Each row is followed by its class. Each block has new classes.
[-16  -9   1  16   4   5  -3   3  -9   3   5 -12   9 -14  -1  -1  -1  -9
   7  -7 -10   2 -48   7  32   7  -5   3   0  -5 -10  -4 -10  -5   4  -2
   7] -> <77>
[ -5  -2  -2  -7   9   7   2   4   4  -3   2 -12   4  -7  -2  -3   8   1
   2   3 -11   0  -5  10  -4   4  -2 -10  -1  11   4   9  -2  -1   6  -3
   8] -> <77>
[  1  11  -3 -14  -1  18   2   6  -1  10   2   2   0  -1  -6 -11  17   3
  -9  10  -9 -14 -10  -1   0  -8  -2 -16  -7  10  -4   8   0   5  -5  -8
   6] -> <84>
[  5   0   3  16 -13  -1  -1   7   1   5  -6   6  -1   5  14 -11   4  -6
  -2   5   4   0  -7  -1   9   3  -1   4   4   4 -12  -6  -2  -7 -10  -7
 -15] -> <89>
[  1  -6  -6 -13  -2   3  -2   3 -14   1   4  -8  -7  -6  26  -5   3  -2
   1  -4   6  -1  -8   3  -8   3   8  18   8 -24  -4   5   3  -2  10  11
  -6] -> <94>
[ -3  -4  -2  -4   5   6  -2   1  -3  -3   3 -19  -4  -6   6   0 -11  -6
   6  -6   1   5   4  -6 -10   6  14  11  11 -18  -4   1  -6   2  12   7
  -4] -> <94>
[-12  -2  -3   6   7   0   2  -6  -4   7   5   6   2  -4   4  11 -30 -13
   5 -15   9   3  -5  10 -10   8   5  16  10 -20  18  -5  -5  -7  15   9
   0] -> <94>
[ -7   1  -3  -1   1  19  -2   6 -15   6  -3   7  -1  -7   3   1 -12  -5
  -3   1   0  -3 -17  -5  26  15   3  -2   5  -3 -12  -2  -6   3  -6  -3
   4] -> <77>
[ -8   7 -29  -9   3 -11  -1  -5  -2 -11  -8  -1   9  -1  -1   7   2   1
   0   7  -4   8  -7   7   0   3   5   3  -7  -6  21 -10  -1   3  20   6
   8] -> <94>
[ -4   0  -4   6   5   4   9   3  25   4  -7  -5  14  -8  -3  -9   9 -10
  -6  21 -10  -4 -20  24  21 -11  -3 -22 -15  28  28  18  -8   6 -16  -3
   0] -> <77>
[-11  11   2   9  -5   6   2  -3  -9   4  -1  -4 -10   2   1   2  -2  -4
  -3  -9   8   1 -14   0   1   0  -3  11   3  -5  -6 -10   4 -12  -7   0
   8] -> <89>
[-40   0  -3   7  -1  -6 -11  -2  -9  -6   0  14  -1   1   0  -1  15  16
   6   1  -7 -11 -11  -5 -21  12   2  14   9 -19 -28 -12  11 -14   1  15
  17] -> <77>
[ -2  -8  -8   0  -2   6 -10  13 -21  11   8   5 -12  -9   9 -18  34  -8
  -2  -4  -1 -29  -4 -17   6  -5   0  11  -1 -14 -19   8  -2  -4   0   3
   5] -> <79>
[ 22  12  -1 -23   7  -1  14   3  11   8   0  11   7 -10   0   0  10   0
 -18  10   4 -32  -5   4  31  -4   1 -27   5  13  28  32  -4  25   0   3
  -7] -> <94>
[-28   3   4  17 -17  12  -1  -4   0  17   2   5   5   5  -4 -11   1 -21
  -1 -13  -4  -8 -27  11   8  11  -7  -1   5  10 -13  -6  -4  -6  -8  -8
   8] -> <77>
[ 36  -5  -1  -4   8  -4  -1   4  -7   8   2   8   0  -3   5   4   3 -15
   6  -5  -1 -15   3   0   6  23  -3  -2  13  -7   8   8  -2   8   3  -1
   1] -> <79>
[-23  -8  -3  -3  -1   2 -10  -8 -18  18   6   5   3 -10  -4  -3  -8 -20
  12 -21  -1 -12 -16   5 -11  10  -2  18  11 -32   0  -2  -7 -13  24  11
  16] -> <94>
[ 13  10  10  -3   0  -3   6   1  23   6  -7  -5  -6   9  -5  11  11   5
 -13   5   2 -14 -24   9  19 -12  -7 -22  -7  16  12  -3   7  13 -19  -5
  -1] -> <89>
[-38 -12 -22   9  -6  21 -26 -14 -36   1   8 -11 -14 -12   5 -29 -12   3
  29 -19  -6   5  -4  -6 -31  15  -3  33   1 -39 -46 -27  -9 -35  28   9
   3] -> <94>
[-16  -6  -1  12  -4   5  -8   9  -6  -5  13  -7  -6  -2   4  -7  -8  -4
  14  -7   1   6   3  -6 -21  14  -1   1   4  -9 -11  -8  -6 -16   4   2
   9] -> <94>
[  0   2   1  -5  -3   0  10  -8   4  10   3  11   1   1  -3   0  -8   4
   1   1   7   3   3   2 -10   0  -2  13  33 -10   3  -2   9  -2   9   6
   1] -> <94>
